The states form a tree under base. A name lists the branches taken from the top; the branches are % @ * ~ +. The symbol & goes to the parent.

In the rows, zero is written as 0.487.

Trace:
Each answer is a row, close to the row of the state it stands for.
start 0.296 | 0.741 | 0.334 | 0.429 | 0.654 | 0.483 | 0.257 | 0.646 | 0.553 | 0.537 | 0.616 | 0.351 | 0.435 | 0.231 | 0.620 | 0.459 | 0.576 | 0.596 | 0.388 | 0.659 | 0.568 | 0.829 | 0.426 | 0.467 | 0.331 | 0.330 | 0.498
&: 0.358 | 0.750 | 0.347 | 0.442 | 0.519 | 0.556 | 0.215 | 0.655 | 0.570 | 0.631 | 0.528 | 0.407 | 0.365 | 0.250 | 0.602 | 0.494 | 0.516 | 0.576 | 0.411 | 0.626 | 0.726 | 0.837 | 0.363 | 0.536 | 0.385 | 0.444 | 0.443
&: 0.343 | 0.779 | 0.330 | 0.547 | 0.664 | 0.549 | 0.238 | 0.770 | 0.440 | 0.483 | 0.360 | 0.450 | 0.593 | 0.457 | 0.549 | 0.357 | 0.449 | 0.512 | 0.442 | 0.464 | 0.763 | 0.710 | 0.269 | 0.335 | 0.331 | 0.341 | 0.507
%: 0.335 | 0.665 | 0.173 | 0.559 | 0.473 | 0.406 | 0.408 | 0.709 | 0.434 | 0.573 | 0.514 | 0.462 | 0.572 | 0.531 | 0.518 | 0.451 | 0.606 | 0.504 | 0.376 | 0.375 | 0.796 | 0.797 | 0.302 | 0.593 | 0.470 | 0.476 | 0.596
&: 0.340 | 0.761 | 0.220 | 0.541 | 0.734 | 0.506 | 0.187 | 0.693 | 0.552 | 0.557 | 0.559 | 0.442 | 0.529 | 0.491 | 0.625 | 0.353 | 0.474 | 0.389 | 0.384 | 0.524 | 0.827 | 0.793 | 0.409 | 0.404 | 0.405 | 0.473 | 0.472
+: 0.269 | 0.679 | 0.366 | 0.451 | 0.674 | 0.565 | 0.276 | 0.809 | 0.434 | 0.652 | 0.602 | 0.536 | 0.525 | 0.595 | 0.644 | 0.290 | 0.613 | 0.534 | 0.375 | 0.486 | 0.735 | 0.641 | 0.305 | 0.514 | 0.578 | 0.420 | 0.564
~: 0.405 | 0.650 | 0.452 | 0.493 | 0.628 | 0.524 | 0.307 | 0.752 | 0.659 | 0.526 | 0.707 | 0.379 | 0.695 | 0.579 | 0.615 | 0.311 | 0.714 | 0.505 | 0.419 | 0.548 | 0.700 | 0.549 | 0.479 | 0.459 | 0.574 | 0.444 | 0.398
&: 0.279 | 0.710 | 0.287 | 0.539 | 0.642 | 0.576 | 0.212 | 0.787 | 0.480 | 0.630 | 0.597 | 0.499 | 0.517 | 0.464 | 0.639 | 0.317 | 0.557 | 0.577 | 0.512 | 0.493 | 0.714 | 0.573 | 0.310 | 0.536 | 0.528 | 0.555 | 0.551
~: 0.272 | 0.578 | 0.444 | 0.471 | 0.573 | 0.509 | 0.298 | 0.769 | 0.708 | 0.518 | 0.649 | 0.350 | 0.574 | 0.557 | 0.574 | 0.315 | 0.611 | 0.454 | 0.370 | 0.542 | 0.719 | 0.611 | 0.375 | 0.382 | 0.567 | 0.368 | 0.498
&: 0.360 | 0.645 | 0.363 | 0.513 | 0.627 | 0.589 | 0.202 | 0.772 | 0.570 | 0.650 | 0.576 | 0.454 | 0.456 | 0.539 | 0.626 | 0.300 | 0.606 | 0.619 | 0.411 | 0.560 | 0.621 | 0.678 | 0.307 | 0.455 | 0.442 | 0.501 | 0.487
*: 0.312 | 0.649 | 0.365 | 0.470 | 0.496 | 0.514 | 0.370 | 0.851 | 0.457 | 0.798 | 0.758 | 0.497 | 0.443 | 0.392 | 0.656 | 0.426 | 0.579 | 0.531 | 0.429 | 0.425 | 0.805 | 0.580 | 0.373 | 0.459 | 0.497 | 0.605 | 0.467
&: 0.290 | 0.625 | 0.335 | 0.414 | 0.660 | 0.616 | 0.106 | 0.784 | 0.493 | 0.671 | 0.703 | 0.395 | 0.490 | 0.529 | 0.588 | 0.386 | 0.543 | 0.506 | 0.451 | 0.496 | 0.692 | 0.507 | 0.323 | 0.522 | 0.552 | 0.408 | 0.462
*: 0.346 | 0.562 | 0.420 | 0.427 | 0.569 | 0.486 | 0.204 | 0.773 | 0.507 | 0.718 | 0.658 | 0.643 | 0.606 | 0.401 | 0.610 | 0.297 | 0.562 | 0.489 | 0.485 | 0.453 | 0.716 | 0.521 | 0.284 | 0.572 | 0.422 | 0.522 | 0.516
&: 0.248 | 0.720 | 0.310 | 0.413 | 0.655 | 0.536 | 0.236 | 0.851 | 0.581 | 0.707 | 0.740 | 0.426 | 0.474 | 0.481 | 0.630 | 0.384 | 0.571 | 0.619 | 0.488 | 0.492 | 0.747 | 0.574 | 0.306 | 0.496 | 0.563 | 0.465 | 0.505
~: 0.326 | 0.555 | 0.317 | 0.464 | 0.570 | 0.505 | 0.321 | 0.744 | 0.652 | 0.494 | 0.563 | 0.422 | 0.463 | 0.533 | 0.593 | 0.297 | 0.617 | 0.395 | 0.386 | 0.604 | 0.743 | 0.628 | 0.319 | 0.489 | 0.490 | 0.352 | 0.487
&: 0.337 | 0.714 | 0.285 | 0.407 | 0.603 | 0.645 | 0.278 | 0.866 | 0.674 | 0.657 | 0.670 | 0.417 | 0.493 | 0.575 | 0.743 | 0.291 | 0.541 | 0.564 | 0.369 | 0.530 | 0.649 | 0.685 | 0.245 | 0.535 | 0.555 | 0.452 | 0.597
&: 0.268 | 0.728 | 0.300 | 0.585 | 0.553 | 0.468 | 0.237 | 0.708 | 0.516 | 0.508 | 0.509 | 0.509 | 0.535 | 0.496 | 0.541 | 0.360 | 0.518 | 0.449 | 0.393 | 0.560 | 0.764 | 0.771 | 0.324 | 0.525 | 0.433 | 0.538 | 0.552
%: 0.414 | 0.800 | 0.276 | 0.574 | 0.586 | 0.460 | 0.381 | 0.678 | 0.503 | 0.559 | 0.445 | 0.336 | 0.581 | 0.509 | 0.605 | 0.514 | 0.556 | 0.498 | 0.411 | 0.398 | 0.795 | 0.712 | 0.200 | 0.638 | 0.503 | 0.351 | 0.586
+: 0.414 | 0.729 | 0.272 | 0.506 | 0.590 | 0.314 | 0.448 | 0.585 | 0.438 | 0.543 | 0.513 | 0.408 | 0.583 | 0.562 | 0.482 | 0.418 | 0.543 | 0.598 | 0.353 | 0.203 | 0.785 | 0.729 | 0.142 | 0.500 | 0.548 | 0.427 | 0.564
&: 0.442 | 0.695 | 0.313 | 0.536 | 0.517 | 0.400 | 0.474 | 0.621 | 0.463 | 0.573 | 0.380 | 0.368 | 0.532 | 0.413 | 0.562 | 0.469 | 0.439 | 0.441 | 0.483 | 0.340 | 0.838 | 0.726 | 0.177 | 0.545 | 0.441 | 0.438 | 0.532
@: 0.293 | 0.644 | 0.259 | 0.500 | 0.596 | 0.378 | 0.356 | 0.635 | 0.483 | 0.482 | 0.397 | 0.383 | 0.612 | 0.421 | 0.645 | 0.361 | 0.525 | 0.424 | 0.449 | 0.409 | 0.767 | 0.681 | 0.473 | 0.513 | 0.368 | 0.266 | 0.568
&: 0.295 | 0.713 | 0.272 | 0.591 | 0.504 | 0.386 | 0.404 | 0.629 | 0.464 | 0.634 | 0.474 | 0.484 | 0.592 | 0.538 | 0.551 | 0.474 | 0.538 | 0.432 | 0.436 | 0.354 | 0.890 | 0.724 | 0.201 | 0.665 | 0.446 | 0.374 | 0.636
~: 0.469 | 0.563 | 0.304 | 0.693 | 0.500 | 0.352 | 0.403 | 0.656 | 0.608 | 0.530 | 0.518 | 0.267 | 0.639 | 0.563 | 0.545 | 0.513 | 0.611 | 0.365 | 0.437 | 0.492 | 0.876 | 0.676 | 0.359 | 0.508 | 0.497 | 0.360 | 0.536
&: 0.354 | 0.692 | 0.286 | 0.575 | 0.420 | 0.337 | 0.379 | 0.656 | 0.467 | 0.589 | 0.372 | 0.336 | 0.477 | 0.521 | 0.540 | 0.465 | 0.579 | 0.484 | 0.451 | 0.377 | 0.732 | 0.751 | 0.306 | 0.504 | 0.457 | 0.377 | 0.537
&: 0.302 | 0.735 | 0.273 | 0.584 | 0.602 | 0.516 | 0.246 | 0.780 | 0.565 | 0.522 | 0.463 | 0.467 | 0.555 | 0.508 | 0.562 | 0.422 | 0.584 | 0.537 | 0.467 | 0.383 | 0.741 | 0.745 | 0.247 | 0.515 | 0.377 | 0.428 | 0.552
%: 0.358 | 0.635 | 0.272 | 0.612 | 0.545 | 0.380 | 0.426 | 0.699 | 0.534 | 0.467 | 0.452 | 0.363 | 0.520 | 0.471 | 0.551 | 0.436 | 0.544 | 0.417 | 0.432 | 0.406 | 0.794 | 0.699 | 0.253 | 0.516 | 0.420 | 0.445 | 0.563
&: 0.279 | 0.686 | 0.335 | 0.604 | 0.529 | 0.473 | 0.152 | 0.714 | 0.633 | 0.677 | 0.503 | 0.437 | 0.524 | 0.451 | 0.589 | 0.430 | 0.469 | 0.543 | 0.356 | 0.533 | 0.855 | 0.676 | 0.350 | 0.515 | 0.390 | 0.456 | 0.526
&: 0.294 | 0.606 | 0.285 | 0.716 | 0.709 | 0.628 | 0.297 | 0.747 | 0.535 | 0.533 | 0.359 | 0.477 | 0.491 | 0.366 | 0.704 | 0.498 | 0.402 | 0.401 | 0.409 | 0.413 | 0.682 | 0.774 | 0.299 | 0.516 | 0.398 | 0.458 | 0.424
&: 0.379 | 0.621 | 0.440 | 0.550 | 0.596 | 0.819 | 0.348 | 0.577 | 0.499 | 0.390 | 0.233 | 0.634 | 0.667 | 0.440 | 0.290 | 0.603 | 0.398 | 0.555 | 0.581 | 0.347 | 0.570 | 0.526 | 0.392 | 0.279 | 0.332 | 0.612 | 0.468
~: 0.513 | 0.379 | 0.444 | 0.542 | 0.491 | 0.431 | 0.456 | 0.623 | 0.452 | 0.350 | 0.458 | 0.655 | 0.761 | 0.542 | 0.341 | 0.682 | 0.211 | 0.609 | 0.655 | 0.344 | 0.317 | 0.611 | 0.562 | 0.368 | 0.769 | 0.470 | 0.472
&: 0.403 | 0.552 | 0.375 | 0.614 | 0.495 | 0.844 | 0.406 | 0.559 | 0.472 | 0.387 | 0.287 | 0.698 | 0.523 | 0.478 | 0.300 | 0.510 | 0.435 | 0.478 | 0.569 | 0.255 | 0.591 | 0.501 | 0.499 | 0.218 | 0.425 | 0.645 | 0.439
start 0.399 | 0.533 | 0.563 | 0.491 | 0.505 | 0.671 | 0.556 | 0.547 | 0.692 | 0.742 | 0.463 | 0.657 | 0.338 | 0.705 | 0.281 | 0.382 | 0.718 | 0.454 | 0.442 | 0.557 | 0.283 | 0.326 | 0.506 | 0.643 | 0.464 | 0.378 | 0.397
&: 0.404 | 0.369 | 0.658 | 0.447 | 0.586 | 0.656 | 0.535 | 0.534 | 0.543 | 0.668 | 0.405 | 0.660 | 0.325 | 0.550 | 0.214 | 0.325 | 0.706 | 0.520 | 0.507 | 0.573 | 0.427 | 0.410 | 0.512 | 0.588 | 0.469 | 0.313 | 0.498
+: 0.524 | 0.541 | 0.651 | 0.276 | 0.704 | 0.549 | 0.493 | 0.546 | 0.701 | 0.768 | 0.417 | 0.633 | 0.313 | 0.755 | 0.351 | 0.358 | 0.679 | 0.536 | 0.535 | 0.448 | 0.480 | 0.271 | 0.481 | 0.655 | 0.451 | 0.278 | 0.427
&: 0.344 | 0.316 | 0.602 | 0.430 | 0.591 | 0.672 | 0.609 | 0.554 | 0.580 | 0.789 | 0.420 | 0.629 | 0.384 | 0.592 | 0.268 | 0.364 | 0.691 | 0.518 | 0.388 | 0.686 | 0.411 | 0.413 | 0.638 | 0.666 | 0.511 | 0.379 | 0.330
@: 0.304 | 0.331 | 0.521 | 0.267 | 0.649 | 0.611 | 0.575 | 0.480 | 0.432 | 0.684 | 0.442 | 0.465 | 0.368 | 0.606 | 0.285 | 0.373 | 0.732 | 0.542 | 0.472 | 0.696 | 0.376 | 0.380 | 0.705 | 0.608 | 0.402 | 0.205 | 0.457
&: 0.390 | 0.445 | 0.642 | 0.423 | 0.674 | 0.706 | 0.520 | 0.522 | 0.620 | 0.751 | 0.497 | 0.666 | 0.337 | 0.587 | 0.206 | 0.359 | 0.774 | 0.489 | 0.498 | 0.560 | 0.373 | 0.379 | 0.548 | 0.651 | 0.533 | 0.394 | 0.508
@: 0.295 | 0.462 | 0.605 | 0.333 | 0.633 | 0.594 | 0.544 | 0.578 | 0.559 | 0.688 | 0.398 | 0.595 | 0.283 | 0.529 | 0.325 | 0.455 | 0.643 | 0.581 | 0.531 | 0.595 | 0.412 | 0.323 | 0.706 | 0.526 | 0.397 | 0.208 | 0.443
&: 0.431 | 0.461 | 0.599 | 0.306 | 0.502 | 0.664 | 0.533 | 0.706 | 0.585 | 0.676 | 0.438 | 0.676 | 0.373 | 0.633 | 0.207 | 0.390 | 0.762 | 0.608 | 0.491 | 0.580 | 0.466 | 0.384 | 0.571 | 0.648 | 0.453 | 0.312 | 0.488
~: 0.472 | 0.411 | 0.753 | 0.275 | 0.597 | 0.652 | 0.543 | 0.588 | 0.701 | 0.618 | 0.475 | 0.576 | 0.315 | 0.643 | 0.276 | 0.515 | 0.640 | 0.496 | 0.439 | 0.664 | 0.459 | 0.338 | 0.660 | 0.488 | 0.551 | 0.395 | 0.392
&: 0.427 | 0.423 | 0.494 | 0.376 | 0.646 | 0.630 | 0.687 | 0.591 | 0.654 | 0.594 | 0.429 | 0.671 | 0.336 | 0.608 | 0.186 | 0.347 | 0.700 | 0.470 | 0.451 | 0.627 | 0.415 | 0.279 | 0.604 | 0.632 | 0.510 | 0.304 | 0.485
*: 0.440 | 0.340 | 0.657 | 0.411 | 0.435 | 0.649 | 0.575 | 0.460 | 0.491 | 0.874 | 0.483 | 0.693 | 0.319 | 0.530 | 0.231 | 0.297 | 0.655 | 0.407 | 0.502 | 0.660 | 0.590 | 0.399 | 0.521 | 0.732 | 0.456 | 0.401 | 0.535
&: 0.382 | 0.441 | 0.544 | 0.500 | 0.572 | 0.749 | 0.599 | 0.464 | 0.656 | 0.764 | 0.495 | 0.651 | 0.352 | 0.580 | 0.274 | 0.381 | 0.720 | 0.550 | 0.437 | 0.630 | 0.368 | 0.363 | 0.596 | 0.603 | 0.432 | 0.340 | 0.432
%: 0.259 | 0.436 | 0.584 | 0.387 | 0.449 | 0.670 | 0.558 | 0.468 | 0.628 | 0.762 | 0.505 | 0.673 | 0.319 | 0.714 | 0.270 | 0.335 | 0.698 | 0.497 | 0.511 | 0.551 | 0.244 | 0.267 | 0.619 | 0.670 | 0.574 | 0.461 | 0.403
&: 0.434 | 0.461 | 0.722 | 0.336 | 0.564 | 0.687 | 0.640 | 0.623 | 0.553 | 0.713 | 0.422 | 0.703 | 0.340 | 0.616 | 0.279 | 0.357 | 0.657 | 0.569 | 0.401 | 0.600 | 0.315 | 0.382 | 0.597 | 0.649 | 0.467 | 0.276 | 0.391
&: 0.410 | 0.369 | 0.614 | 0.549 | 0.601 | 0.663 | 0.562 | 0.570 | 0.573 | 0.641 | 0.364 | 0.731 | 0.379 | 0.576 | 0.043 | 0.517 | 0.643 | 0.532 | 0.600 | 0.591 | 0.375 | 0.433 | 0.531 | 0.546 | 0.434 | 0.352 | 0.388
&: 0.355 | 0.629 | 0.612 | 0.320 | 0.520 | 0.613 | 0.565 | 0.497 | 0.392 | 0.567 | 0.237 | 0.513 | 0.440 | 0.603 | 0.104 | 0.327 | 0.536 | 0.383 | 0.505 | 0.603 | 0.527 | 0.466 | 0.657 | 0.345 | 0.538 | 0.394 | 0.336
@: 0.398 | 0.510 | 0.308 | 0.338 | 0.483 | 0.642 | 0.545 | 0.428 | 0.470 | 0.483 | 0.256 | 0.550 | 0.203 | 0.549 | 0.167 | 0.584 | 0.518 | 0.225 | 0.513 | 0.573 | 0.487 | 0.436 | 0.537 | 0.356 | 0.683 | 0.543 | 0.356
&: 0.430 | 0.690 | 0.582 | 0.440 | 0.506 | 0.657 | 0.560 | 0.476 | 0.430 | 0.548 | 0.260 | 0.507 | 0.417 | 0.538 | 0.085 | 0.370 | 0.601 | 0.328 | 0.480 | 0.518 | 0.562 | 0.383 | 0.645 | 0.400 | 0.414 | 0.414 | 0.407
@: 0.445 | 0.652 | 0.299 | 0.271 | 0.408 | 0.691 | 0.585 | 0.488 | 0.413 | 0.505 | 0.227 | 0.433 | 0.230 | 0.626 | 0.088 | 0.503 | 0.556 | 0.208 | 0.402 | 0.602 | 0.471 | 0.515 | 0.419 | 0.446 | 0.553 | 0.534 | 0.428
%: 0.388 | 0.486 | 0.282 | 0.416 | 0.412 | 0.480 | 0.674 | 0.488 | 0.309 | 0.388 | 0.271 | 0.449 | 0.255 | 0.602 | 0.187 | 0.460 | 0.535 | 0.221 | 0.539 | 0.541 | 0.610 | 0.342 | 0.427 | 0.565 | 0.567 | 0.456 | 0.385
@: 0.398 | 0.591 | 0.297 | 0.288 | 0.487 | 0.527 | 0.785 | 0.435 | 0.396 | 0.430 | 0.273 | 0.406 | 0.333 | 0.589 | 0.172 | 0.561 | 0.571 | 0.250 | 0.491 | 0.497 | 0.644 | 0.479 | 0.604 | 0.424 | 0.404 | 0.412 | 0.427
&: 0.438 | 0.533 | 0.226 | 0.337 | 0.368 | 0.575 | 0.733 | 0.476 | 0.424 | 0.459 | 0.310 | 0.485 | 0.233 | 0.701 | 0.122 | 0.547 | 0.564 | 0.246 | 0.511 | 0.518 | 0.612 | 0.425 | 0.428 | 0.576 | 0.597 | 0.520 | 0.404
@: 0.337 | 0.588 | 0.164 | 0.207 | 0.487 | 0.647 | 0.737 | 0.366 | 0.365 | 0.398 | 0.303 | 0.512 | 0.189 | 0.627 | 0.241 | 0.601 | 0.548 | 0.166 | 0.449 | 0.550 | 0.558 | 0.520 | 0.587 | 0.526 | 0.482 | 0.422 | 0.428
&: 0.483 | 0.485 | 0.307 | 0.401 | 0.427 | 0.599 | 0.701 | 0.433 | 0.441 | 0.428 | 0.370 | 0.428 | 0.298 | 0.720 | 0.126 | 0.466 | 0.621 | 0.237 | 0.524 | 0.578 | 0.578 | 0.464 | 0.482 | 0.526 | 0.591 | 0.411 | 0.458
&: 0.414 | 0.605 | 0.377 | 0.264 | 0.394 | 0.675 | 0.598 | 0.512 | 0.356 | 0.503 | 0.243 | 0.540 | 0.177 | 0.611 | 0.143 | 0.564 | 0.694 | 0.203 | 0.474 | 0.670 | 0.542 | 0.402 | 0.515 | 0.451 | 0.584 | 0.642 | 0.358
&: 0.425 | 0.744 | 0.625 | 0.427 | 0.530 | 0.735 | 0.550 | 0.600 | 0.421 | 0.636 | 0.218 | 0.628 | 0.274 | 0.568 | 0.057 | 0.315 | 0.636 | 0.359 | 0.600 | 0.574 | 0.547 | 0.395 | 0.596 | 0.487 | 0.419 | 0.472 | 0.334
&: 0.480 | 0.614 | 0.350 | 0.569 | 0.621 | 0.765 | 0.352 | 0.605 | 0.344 | 0.403 | 0.269 | 0.664 | 0.521 | 0.516 | 0.336 | 0.463 | 0.409 | 0.548 | 0.647 | 0.373 | 0.577 | 0.522 | 0.392 | 0.231 | 0.373 | 0.616 | 0.398
%: 0.362 | 0.640 | 0.627 | 0.416 | 0.550 | 0.689 | 0.613 | 0.472 | 0.458 | 0.597 | 0.257 | 0.561 | 0.292 | 0.559 | 0.124 | 0.393 | 0.632 | 0.310 | 0.442 | 0.585 | 0.540 | 0.361 | 0.625 | 0.416 | 0.429 | 0.474 | 0.411
&: 0.457 | 0.552 | 0.404 | 0.519 | 0.678 | 0.846 | 0.411 | 0.580 | 0.470 | 0.407 | 0.172 | 0.587 | 0.493 | 0.388 | 0.251 | 0.440 | 0.473 | 0.453 | 0.629 | 0.391 | 0.579 | 0.626 | 0.381 | 0.331 | 0.401 | 0.638 | 0.346
~: 0.495 | 0.460 | 0.596 | 0.493 | 0.428 | 0.371 | 0.516 | 0.702 | 0.353 | 0.314 | 0.434 | 0.715 | 0.768 | 0.556 | 0.322 | 0.666 | 0.203 | 0.640 | 0.613 | 0.411 | 0.307 | 0.606 | 0.599 | 0.457 | 0.733 | 0.517 | 0.412
@: 0.481 | 0.378 | 0.187 | 0.284 | 0.480 | 0.419 | 0.459 | 0.597 | 0.317 | 0.265 | 0.516 | 0.584 | 0.521 | 0.616 | 0.306 | 0.657 | 0.313 | 0.452 | 0.549 | 0.519 | 0.377 | 0.584 | 0.485 | 0.399 | 0.821 | 0.540 | 0.338
start 0.525 | 0.380 | 0.111 | 0.597 | 0.410 | 0.474 | 0.586 | 0.261 | 0.384 | 0.573 | 0.576 | 0.373 | 0.177 | 0.504 | 0.427 | 0.658 | 0.447 | 0.502 | 0.526 | 0.597 | 0.661 | 0.311 | 0.381 | 0.330 | 0.445 | 0.765 | 0.434
&: 0.556 | 0.314 | 0.301 | 0.422 | 0.543 | 0.501 | 0.520 | 0.319 | 0.583 | 0.525 | 0.577 | 0.453 | 0.342 | 0.672 | 0.472 | 0.663 | 0.384 | 0.461 | 0.510 | 0.527 | 0.639 | 0.265 | 0.440 | 0.217 | 0.505 | 0.734 | 0.443
+: 0.529 | 0.383 | 0.204 | 0.412 | 0.669 | 0.421 | 0.614 | 0.275 | 0.551 | 0.488 | 0.633 | 0.438 | 0.256 | 0.687 | 0.651 | 0.584 | 0.364 | 0.587 | 0.554 | 0.405 | 0.561 | 0.151 | 0.291 | 0.197 | 0.552 | 0.772 | 0.402
